In the rows, zero is written as 128.
Known rows:
K356: [132 145 126 137 136 172  75 182 144 128 126 160 118 126  84 158 133  73
 148 154  70 111 127 107 186 170  84 106 121 124 143 139 125 112 120 151]
K22: [141 140 126 123 120 170  84 144 151  77 111 137 160 139 118 176 150  73
 127 109  67 102  92 153 151 108  69 103 164 131 169 108  52 119 111 174]
K598: [136 171 141 146 131 188  87 161 141 130 139 186 119 112 101 158 115  74
 105 154  69 111 125 117 182 167 105 102 113 105 139 128 137 125 120 164]
K824: [134 139 127 135 146 177  79 158 149 113 131 173 128 117  97 149 127  84
 164 137  74 127 132 108 189 151  86 102 130 128 147 120 120 123 112 147]
K565: [146 178 113 137 167 179 116 173 136 109  99 148 148 125  89 164 134  90
  46 185  79 151  81 115 204 157 112 150 116  93 158 152  73 139 134 128]
K349: [113 164 130 114 116 173  68 161 137  87 121 152 140 125 111 184 120  33
 106 128  39  65  84 153 162 134 100 102 137 117 158 124  91 116 131 158]
K526: [152 168 133 136 175 191  86 165 171  83 108 153 139 116  92 162 102  86
 110 161  61 139  98 112 191 188  66 112 128  84 153 103 100 140 125 129]
K373: [131 142 131 133 128 145  83 157 144 124 117 161 106 121  90 163 127  75
 149 131  59  86 129 113 167 145 100 103 119 118 155 133 116 112 126 177]
K639: [149 158 119 142 146 190  88 161 128 135 125 153 123 119  68 167 139  68
 122 145  95 126 127 108 177 150  88  85 105 139 162 133 106 128 120 152]
K384: [142 150 124 138 127 187  97 159 133 117 111 160 140 133  93 172 151  94
 132 151  90 145 128 110 179 128  74  98 121 148 149 130  98 132 107 151]
K44: [132 149 135 133 115 153  84 157 157 111 105 154 114 128  82 192 113  70
 129 127  64 100 147  82 169 138 101  88 102 150 154 127  78 102 128 174]
K675: [121 142 133 111  98 159  79 142 150  74 116 147 152 126 124 197 121  28
 120 122  57 100 114 128 156 123 119  99 115 157 165 109  50  87 124 159]
K115: [136 151 128 124 109 161  85 157 142  96 119 134 146 130 113 191 148  43
  94 132  63  88  97 135 132 131 108 105 120 134 177 129  52  92 128 172]
K772: [159 152 130 131 162 178 109 170 140 102 110 131 154 116 107 168 154  89
 112 177  82 152  97 117 173 174  81 114 117 117 165 137  93 134 122 121]
K283: [141 148 117 126 120 181  92 155 134 113 118 164 139 137 100 162 158  98
 144 150  91 145 117 117 182 117  73  98 126 141 155 135 108 146 103 143]
K724: [136 146 137 129 105 150  95 151 155 110 108 160 121 132 102 193 134  80
 132 138  70 108 149  96 161 129  96  96 105 146 160 129  82 112 124 176]
K458: [130 148 131 133 129 190  92 146 141 107 115 165 138 124 102 174 122  76
 154 137  85 145 147  92 197 131  85  92 112 167 143 112  95 125 107 141]

Facts:
K661 fluturis:brobor
K541 fluturis:brobor
K622 fluturis:tugabu sokla:K22
K144 fluturis:breni
K298 fluturis:tugabu sokla:K222
K444 fluturis:tugabu
K272 fluturis:breni
K610 fluturis:tugabu sokla:K293 K992
K323 purik:K144 fluturis:breni sokla:K222
K675 fluturis:tramiki sokla:K197
K45 fluturis:brobor sokla:K94 K293 K604
K255 purik:K813 K444 K113 fluturis:tramiki
K160 purik:K272 K121 K26 fluturis:tugabu sokla:K955
K72 fluturis:breni
K83 fluturis:tramiki sokla:K293 K604
K842 purik:K724 K856 K545 K824 fluturis:brobor sokla:K992
K693 purik:K429 K22 K45 fluturis:tramiki sokla:K571 K541
K601 fluturis:tugabu sokla:K191
K844 fluturis:breni sokla:K75
K560 purik:K631 K644 K781 K661 fluturis:breni sokla:K289
K876 fluturis:tugabu sokla:K272
K781 fluturis:tugabu
K582 fluturis:tugabu sokla:K430
K458 fluturis:breni
K450 fluturis:brobor sokla:K380 K661
K729 fluturis:breni sokla:K907
K571 fluturis:tramiki
K565 purik:K8 fluturis:brobor sokla:K283 K222
K730 fluturis:tugabu sokla:K2 K902
K356 fluturis:breni sokla:K241
K856 fluturis:brobor sokla:K222
K349 purik:K429 K876 K197 K844 K430 K604 fluturis:tramiki
K52 purik:K610 K766 K772 K83 K134 K75 K730 fluturis:brobor
K486 fluturis:breni sokla:K130
K719 purik:K478 K281 K965 K639 K856 K694 fluturis:tugabu sokla:K60
K766 fluturis:brobor
K461 fluturis:tugabu sokla:K293 K992 K614
K538 fluturis:brobor
K487 purik:K810 K223 K781 K83 fluturis:brobor sokla:K188 K268
K373 fluturis:tugabu sokla:K778
K576 fluturis:brobor sokla:K45
K283 fluturis:breni sokla:K222
K979 fluturis:brobor
K348 fluturis:tugabu sokla:K268
K818 purik:K766 K283 K27 K266 fluturis:breni
K681 purik:K356 K75 fluturis:tugabu
K193 purik:K450 K644 K187 fluturis:breni
K691 purik:K670 K819 K545 K144 fluturis:brobor
K639 fluturis:breni sokla:K188
K223 fluturis:tugabu sokla:K113
K644 fluturis:tugabu
K132 purik:K819 K60 K135 K622 fluturis:tramiki sokla:K22
K652 fluturis:tugabu sokla:K430
K593 purik:K72 K289 fluturis:breni sokla:K22
K150 purik:K781 K953 fluturis:breni sokla:K688 K992 K458
K614 fluturis:tugabu
K357 fluturis:tugabu sokla:K283 K593 K222
K604 fluturis:tramiki sokla:K283 K293
K8 fluturis:brobor
K44 fluturis:tugabu sokla:K688
K113 fluturis:brobor
K191 fluturis:tugabu sokla:K774
K760 purik:K631 K498 K545 fluturis:breni sokla:K824
K724 fluturis:tugabu sokla:K94 K675
K115 fluturis:tramiki sokla:K724 K989
K631 fluturis:brobor
K878 fluturis:tugabu sokla:K644 K989 K992
K430 fluturis:brobor
K965 fluturis:tugabu sokla:K268 K571
K130 fluturis:brobor
K670 fluturis:tramiki sokla:K218
K20 purik:K571 K510 K357 K113 fluturis:tramiki sokla:K766
K289 fluturis:breni sokla:K384 K188 K293
K206 purik:K22 K527 fluturis:tugabu sokla:K992 K222
K688 fluturis:brobor
K134 fluturis:brobor
K257 purik:K121 K144 K266 fluturis:tugabu sokla:K610
K293 fluturis:tugabu
K772 fluturis:brobor sokla:K813 K293
K778 purik:K72 K373 K485 fluturis:breni
K228 purik:K486 K44 K512 fluturis:breni sokla:K188
K135 fluturis:tramiki
K187 fluturis:tramiki sokla:K538 K813 K593
K27 fluturis:tramiki
K651 purik:K652 K197 fluturis:brobor sokla:K729 K293
K188 purik:K527 K724 K931 K953 fluturis:tugabu sokla:K992
K417 purik:K370 K191 K576 K144 fluturis:tramiki sokla:K22 K661
K121 fluturis:tugabu
K695 purik:K538 K601 K222 fluturis:tugabu sokla:K675
K838 purik:K819 K281 K485 K601 K708 fluturis:tramiki sokla:K842
K955 fluturis:breni sokla:K293
K526 purik:K22 K631 K44 fluturis:brobor
K512 fluturis:tugabu
K931 fluturis:brobor sokla:K187
K824 fluturis:breni
K810 fluturis:tugabu
K26 fluturis:tugabu sokla:K813 K20
K820 fluturis:tramiki sokla:K222
K399 purik:K652 K820 K964 K545 K979 fluturis:breni sokla:K231
K790 purik:K907 K357 K601 K512 K298 fluturis:tugabu
K527 fluturis:tugabu
K510 fluturis:brobor
K964 fluturis:breni sokla:K75
K480 fluturis:tugabu sokla:K268 K231
K566 purik:K384 K541 fluturis:tugabu sokla:K688
K231 purik:K569 K844 fluturis:tugabu sokla:K222
K598 purik:K688 K955 K281 K708 K444 K480 fluturis:breni sokla:K130
K384 fluturis:breni sokla:K293
K774 purik:K610 K766 fluturis:tugabu
K268 purik:K115 fluturis:brobor
K266 fluturis:tugabu sokla:K989 K842
K545 fluturis:breni sokla:K772
K370 fluturis:tugabu
K771 purik:K955 K931 K444 fluturis:breni
K694 fluturis:tramiki
K75 fluturis:tramiki sokla:K266
K813 fluturis:brobor sokla:K222
K478 fluturis:breni
K241 fluturis:brobor
K181 purik:K527 K241 K856 K222 K461 fluturis:tramiki sokla:K283 K989 K293
K60 fluturis:breni
K498 fluturis:breni sokla:K231 K380
K708 fluturis:brobor sokla:K293
K396 fluturis:breni
K218 purik:K429 K197 K639 K708 K272 fluturis:tugabu
K569 fluturis:tugabu
K841 fluturis:tugabu sokla:K188 K293
K907 fluturis:tugabu sokla:K989
K902 fluturis:tramiki sokla:K197 K293 K458
K989 fluturis:tugabu sokla:K293 K222
K2 fluturis:tugabu sokla:K813 K293
K819 fluturis:brobor sokla:K293
K671 fluturis:tramiki sokla:K813
K380 fluturis:tugabu sokla:K188 K283 K293
K654 purik:K876 K396 K538 K856 K113 fluturis:tugabu
K340 purik:K8 K222 K144 fluturis:tugabu
K96 fluturis:breni sokla:K774 K222
K485 fluturis:tramiki
K22 fluturis:tramiki sokla:K293
K429 fluturis:breni
K222 fluturis:breni sokla:K293
K281 fluturis:tugabu sokla:K222
K197 fluturis:tugabu sokla:K688
K992 purik:K8 fluturis:brobor
K953 fluturis:tugabu
K94 fluturis:breni sokla:K384 K774
K73 purik:K348 K652 K356 K604 fluturis:breni

Rows:
No name comes twice in this set of rows, the named rows included.
[135 148 136 123 102 139  93 157 149 118 120 168 116 128 104 177 143  84
 127 146  63 104 135 111 160 132 111 103 101 123 161 145 105 113 128 173] => K601
[158 147 130 128 171 187 102 152 141  87 114 138 155 110 110 156 141  88
 144 152  77 157 103 122 192 164  73 106 130 116 160 110 107 144 116 108] => K661
[142 142 126 134 107 140  90 168 142 126 111 157 116 133  96 172 158  93
 132 149  69  94 118 116 154 137  89 110 118 119 158 154 106 122 131 182] => K26
[150 176 136 139 165 198 102 180 126 108 104 127 144 120  93 190 135  74
  81 183  73 133  92 122 172 188  72 108 112 112 148 142 106 151 134 124] => K651
[144 142 130 117 164 174  87 173 147  85 113 140 149 117 113 160 132  82
 148 166  64 146 104 116 198 175  78 111 125 116 153 127 116 140 120 104] => K766
[127 180 106 120 108 162  59 160 156  92 129 160 126 124  75 171 118  33
  82 132  49  75  70 140 144 133  95  93 115  88 195 131  72 114 135 158] => K693
[143 150 121 136 125 169  98 162 121 125  98 139 116 126  76 184 143  78
 129 129  83  96 128 111 163 121  74  91 118 147 155 135  87 133 125 167] => K610
[130 170 114 116 102 162  91 151 140 106 107 174 117 140  81 177 141  88
 111 144  67 104 111 124 173  89  68  97 111 120 171 143 113 162 125 155] => K231
[129 136 126 123 106 142  90 156 145 109 109 166 120 134  99 178 143  85
 149 141  67 106 126 106 161 119  93 105 112 136 165 143 104 122 125 167] => K191
[137 146 132 132 110 149  95 164 141 121 103 149 117 131  88 190 145  80
 117 139  70  98 135 105 155 133  92 103 112 140 155 144  89 113 131 180] => K730
[143 149 144 117 155 182 100 141 149  70 113 143 153 104 121 179 110  60
 144 151  72 165 137  97 211 159 107  92  94 159 155  94  86 130 110  94] => K688
[111 152 136 116 109 154  87 159 137 106 101 156 121 130  98 203 119  57
 149 135  58 100 153  96 186 126 102  86 100 175 139 132  95 116 128 152] => K197
[123 167 136 135 113 167  91 160 150 111  98 169 108 126  83 202 101  62
 109 137  53  93 143  97 172 139  98  95  96 142 146 123  88 117 134 172] => K566

The same elements again, as new rows of numbers:
Known rows:
K444: [145 149 110 167 129  89 156  97 133 161  97  95 131 126  91 123 100 150
  94 144 159 126 144 126  80  99 121 137  74 127 176 141 149 148 140 151
 103 124 140 176 134 129 148 128 107 137 142 126 184 119 127 126 153 120]
K614: [160 167 137 138 116 111 148 101 142 168  91 165 145 115  99 153  99 121
 132 139 130 133 132 112  93  81 122 148  94 136 182 165 123 117 125 118
 106 125 157 173 122 146 126 145 119  90  96 137 196 156 135 124 144 140]
K83: [113 100 170 230 113 117 118 128 150 115 125 164 122 131 115 139 102  72
  61 112 122 145 155  56  65 112 145 150  93 165 180 127 111 142  74 134
  81 127 139 108 122 173 183 130 148 119 171  76 161 164 118 169  61 112]
K293: [142 176 103 127 114  78 134 158 110 160 137 202 164 111  62 154 111 130
 138 172  99 175 131 102 108 105  91 134 118 136 224 195  79  92 107 137
  73  85 188 194 106 175  67 182 125  64  68 163 199 188 179  76 140 192]
K955: [123 124 115 102 100 135 151 139 150 156 102 153  89  97 141 163 109 107
 104 130 111 102 104  91 168  97  93 131 165 154 148 102  90  90 131 153
 129 165 167 151 123 154 138 104 136 108 148 110  88 126 149 121 105 103]
K878: [156 143 173 162 117 131 155  80 162 148  78 154 123 124 138 167  93 103
 107 104 149 112 141 101  80  61 138 167  93 142 157 132 132 127 118 103
 136 157 139 143 122 147 183 123 132 103 142 100 174 145  98 161 122  98]
K72: [147 131  95 108 107 127 159 120 147 177  64  98 102 109 116 119 109 139
 123 149 137  86 112 127 161 117 120 114 134 124 124 105 135 123 169 155
 130 162 151 172 141 129 133  90  99 158 140 130 110  80 138 135 144  85]
K964: [135 143 131  93  97 136 149 102 169 171  53 128  80 109 152 147 110 114
 116 120 122  79  99 113 163  90 134 125 146 133 115 109 119 109 154 122
 154 194 147 146 139 134 161  98 110 133 113 122 117  92 120 158 127  73]
K132: [122 116 167 236 110 105 134 132 130 125 141 155 144 124  80 131 114  84
  65 120 126 140 167  78  74 113 143 134 103 169 173 158 102 137  75 130
  77 128 145 116 100 178 158 115 134 115 137  61 158 155 135 156  78 111]
K150: [158 125 152  88 121 190 169 105 137 189  20 139 108 127 166 174 157 122
 153 114  96  82 130 109 158  61 126 139 168 157 115  88 136 114 135 139
 161 210 169 145 128  95 182  16  96 132 168 105  90 108  96 175 140  97]
K790: [162 162 124 175 130 109 172 100 134 167 104 100 148 126  69 117 112 147
 100 151 152 121 152 137  93  98 112 139  81 133 162 149 145 129 129 137
 107 120 139 185 126 133 133 110 116 131 125 103 182 120 132 128 157 113]
K498: [116 115 134 110 105 125 156 119 165 153  90 144  91 104 164 156 122 104
 105 125 119  79 107 113 163  90 121 134 155 151 123  73 106 100 139 139
 150 181 150 138 111 136 171  94 136 127 155 108  90 106 131 157  99  81]
K44: [150 132 140 155 151 147 158  96 108 180  55 128 153 144 129 165 141 155
 156 128 116 131 156 108  74  61 123 164 109 137 179 113 150 148 117 158
 117 153 149 157 131  92 193  59  79 132 193 136 165 141  95 150 163 149]
K560: [135 132 143  93 104 145 157 121 166 164  77 148  96 114 144 154 135 106
 104 135 105  81 114 118 172  88 109 132 157 157 121  95 111  93 135 128
 156 183 161 163 121 135 157  80 131 120 134  95 109 110 127 154 107  86]
K417: [120 113 181 241 112  98 135 125 139 124 139 148 143 127  84 125 108  82
  78 112 139 130 168  79  66 108 153 138  99 161 160 156 108 145  85 127
  84 132 131 110 105 175 168 117 130 129 142  66 168 147 128 171  86  98]
K965: [155  82 143 189 130  99 168 111 127 140 101 104 133 108 134 136 107 133
 105 160 170  81 135 184  91  89 142 150  48 133 176  67 129 148 179 171
 107 124 112 151  92 143 206 102 122 112 162 150 183 123 118 141 147 111]
K652: [131 153 117 181 131  93 151  88 153 159 100  85 114 130 105 110  88 149
  85 122 153 114 127 127  75  98 132 145  72 117 157 131 150 125 137 132
 106 133 118 156 135 137 168 136 109 151 128 121 193 102 105 151 151  95]

Rows:
No name comes twice in this set of rows, the named rows included.
[116 100 165 238 128 125 120 127 128 124 124 147 129 131 100 137 120  97
  83 111 127 145 164  63  64 103 145 147  96 169 183 130 118 144  77 161
  80 137 134 111 114 155 188  93 123 131 191  73 150 159 119 164  82 122] => K115
[171 113  96  86  96 137 170 134  81 186 146 115 116 110 144 119 103 175
 114 221 142 128 117 224 149 128 172 131 116 104 153  38 149 132 217 189
 146 146 118 165 136 122 124  95  86 139 123 206 114 107 179 150 138 157] => K541
[156 165 137 130 121  95 146  95 146 165  67 164 138 122 100 152 113 125
 139 148 133 144 133 115  95  81 132 146  86 127 185 157 125 140 130 123
 121 128 172 177 124 139 141 158 113  95  94 154 202 157 117 131 135 145] => K644
[131 135 116 100  89 146 166 119 117 165 167 128  79 123 153 144  94 151
  60 161 127 148 117 144 129  99 150 149 153 121 144  48 139 106 156 159
 167 173 129 155 152 124 145 109 124 156 162 133  61 113 164 166 103 123] => K931
[132 156 131 163 116  98 147 128 137 140 134 175 140 120  99 157  99 118
 102 133 121 143 132  93  92  89  97 158 107 140 188 145 100 102 101 128
  94 115 160 166 116 162 125 157 148  89 129 118 172 168 143 119 117 142] => K989
[132 155 108 170 134 100 154 152 104 154 139 154 165 129  83 133 109 148
 110 156 108 139 138 115  95 114  96 146 113 135 185 140 113  98 105 156
  60  93 145 180 116 157  98 133 131 102 148 126 188 150 151 112 143 152] => K774
[148 160 132 185 130  93 169 103 134 168 105 107 158 128  76 121 108 158
 115 144 155 108 148 142  89  98 122 138  87 121 150 149 139 129 135 125
 100 125 134 176 119 136 135 127 109 140 127 118 191 109 126 136 165 106] => K340
[115 140  88  90  93 106 145 167 128 157 117 179 119  91 117 159 113 113
 148 164  98 126 101 102 181 115  92 112 177 145 167 135  68  89 134 155
 115 147 189 176 105 164  93 140 124  91 112 154  99 143 182  96 115 135] => K222
[152 145 116 112 111 138 166 120 140 183  68 104 114 112 121 115 117 144
 111 146 125  73 117 137 164 120 126 113 145 131 100 113 139 113 161 134
 124 161 134 164 145 135 119  78 106 147 131 116 124  76 139 153 153  80] => K818
[151 155 168 165 119 125 165  92 149 156  95 161 150 118 133 158  96 115
 120 116 139 108 140 113  84  73 127 163 107 136 147 143 122 123 115 104
 114 144 140 151 112 154 160 126 133 101 123 110 180 144 120 159 140 102] => K257
[192 182 124  22  78 162 159 119  83 216 107 197 131 109 122 161 102 162
 178 198 112 169 123 168 141  97 163 134 162 108 155 139 126 126 173 127
 169 168 172 175 140 131  71 117  66  87  34 207 115 146 176 142 150 194] => K992
[154 161 117  98  92 143 181 114  95 193 145 107 111 127 125 120 107 180
  95 183 131 128 126 178 129 112 165 128 151 106 122  84 153 121 167 141
 160 175 121 161 148 119 112  93  86 163 110 151  88  81 163 172 140 123] => K691
[156 131 136  75  97 157 156  94 160 173  34 138  79  96 154 163 106 109
 144 114 135  75 101 117 155  79 139 127 140 139 127 120 118 117 158 122
 160 195 158 142 131 133 167  80  97 119 108 133 114 109 117 153 141  94] => K639
[155 165 112 166 127  95 157 111 119 171 117  94 140 120  59 106 110 168
 101 149 143 122 141 148  86 101 112 130  82 129 168 170 137 104 131 138
  90 112 132 175 132 144 118 126 105 130  93 108 209 116 136 123 176 125] => K218

The same elements again, as new rows of numbers:
Known rows:
K223: [112 116 122 147 129 142 148 105 117 128 112 130 137 126 111 143 117 138
 133 130 139 128 123 140  98 155 135 143 151 116 138 105 119 105 131]
K566: [115 125 131 132 141 142 128  96 123 140 124 102 153  90 110 171 106 153
 134 134 133  92 115 132  86 118 148 134 132 135 150  69 118 140  97]
K708: [156 159 100 112 110 113 113 158 153 142 125 168 115 153 151 107 121 129
 149  97  91 129 127 137 197 123 108 124 111 183  72 151  90 150 169]
K480: [124 125 132 146 128 143 155 112 121 122 106 128 138 131 122 139 118 138
 140 127 143 134 131 136  89 161 137 140 153 112 138 105 123 102 124]
K283: [144 145 138 153 143  72 153 151 105 111  92 152  88 159 123 142 132 100
  99 166 168 112 142 111 164 151 151  68 115 126 142 169 127 136  64]
K222: [137 146 123 142 137  39 161 135 115 127  75 189  79 173 126 133 129 108
 123 161 118 115 163 100 193 149 134  61 109 155 109 132 110 136  39]
K281: [122 138 141 179 121  93 169 118 112 124  71 135 135 149 107 163 125 126
 103 149 156 131 140 111  91 162 161  93 131 129 135 120 111 114  96]
K8: [153 132  89  84  67 106  71 175 137 147 156 106 138 121 103  83 137  96
 150 120 143 155 154 149 161 107 104  77 114 150 113 181 150 125 166]
K26: [129 119 126 146 133 138 151 103 121 122 104 137 138 133 124 143 119 136
 142 127 143 129 122 137  90 166 137 148 153 120 137 108 121 102 122]
K461: [ 83 125 120 138 123 142 173 115 116 130  99 141 125 138 107 142 108 150
 131 120  98 130 161 139 130 142 119 138 150 126 113  77 102 119 124]
K694: [113 113 127 147 108 122 125 114 120 133 138 119 138 129 116 129 134 139
 116 117 122 146 129 123 115 125 125 139 122 115 117 137 129 108 166]
K774: [123  96 128 116 141 136 119 100 127 135 132 125 159 111 111 145 146 138
  88 147 129 119 118 112  75  99 148 140 144 116 143  93 123 127 129]
K771: [147 132 164 106 158 111 118 145 136 128 152 113 109 102 151 105 149 136
 122 124 122 124 130  79 134  81 135 112 108 104 149 107 153 139 104]
K450: [153 157 114 121 104 141 100 160 152 129 137 124 125 141 144 107 126 101
 141 112 140 144 118 155 162 137 114 124 115 155 108 195 125 145 168]
K193: [131 114 145  96 159 124 108 134 133 123 156 120 107 104 141 106 149 120
 111 142 130 117 124  96 142  86 128 122 113 109 151 122 153 142 100]
K197: [128 121 115 156 130 127 122 103  89 146 138 101 142  72  78 194  76 170
 144 103 156  60 102 157 110 153 153 129 133 141 141  86  84 123 130]
K979: [143 132 122 125  99 122  87 163 149 130 159 121 129 125 129 107 136  97
 118 106 134 148 113 134 158 113 117 112 102 144 105 195 123 144 192]

Rows:
No name comes twice in this set of rows, the named rows included.
[131 136 134 130 136 134 135 101 135 138 115 102 158 103 130 150 115 146
 155 130 130 114 130 118  67 126 141 129 134 130 151  63 134 130  87] => K695
[170 174 115 154 102  83 114 158 149 124  94 142 122 165 146 127 137  81
 113 142 174 145 116 126 148 159 145  74  96 173 108 221 125 148 128] => K813
[158 129 135 116 153 128 127 150 107 116 142 135  95 126 137 119 122 128
 133 128 149 104 124 132 163 140 124 128 136 111 144 142 139 119 117] => K356
[165 154  90 114 110 118 103 140 158 138 123 172 115 154 154 106 124 116
 151 112 109 131 114 145 182 139 110 134 114 183  84 170  99 143 161] => K772
[112 127  94 131 122 123 137  95 122 143 110 164 131 149 132 136 117 159
 138 125  94 123 130 138 146 142 119 154 137 154  91 107 103 122 136] => K83
[122 131  89 130 126 112 141 104 114 145 104 171 130 159 130 140 117 166
 131 129  89 118 133 133 150 139 125 145 138 158  86 104  95 118 136] => K604
[116 142 123 173 107  95 146 114 108 126  87 130 136 162 116 162 128 125
  96 156 160 132 134 125 115 159 149  98 123 138 123 158 123 124 112] => K820
[149 155 101 118 107 111 113 152 157 140 129 169 118 159 149 112 118 118
 153 102  81 132 127 140 193 127 102 133 104 182  67 156  92 156 158] => K819
[139 131 111 103 159 107 144 127 124 132 123 187  79 143 146 109 117 150
 157 118  81 100 141 125 202 133 106 136 132 143  97  98 100 127  99] => K384
[115 130 133 173 121  95 163 113 111 120  74 136 133 149 103 164 125 120
 100 153 157 131 139 120  94 167 156  93 132 129 134 126 107 113  99] => K298
[152 130 114  88 119 138  72 156 154 136 159 120 146 122 139 116 154 102
  90 131 129 132 107 126 146  75 129 122 104 155 117 178 133 169 174] => K52
[119 149 145  89 163 167 142 151 134 109 132 113 104 133 158 108 129 126
 129 152 125 119 147 125 157 108 122 126 138 117 157 113 157 157  82] => K228
[132 135 116 158 114 129 110  91 105 144 140 105 139  96 111 167  88 153
 161 110 147  93 105 158 117 159 132 139 119 144 130 123 116 124 130] => K675

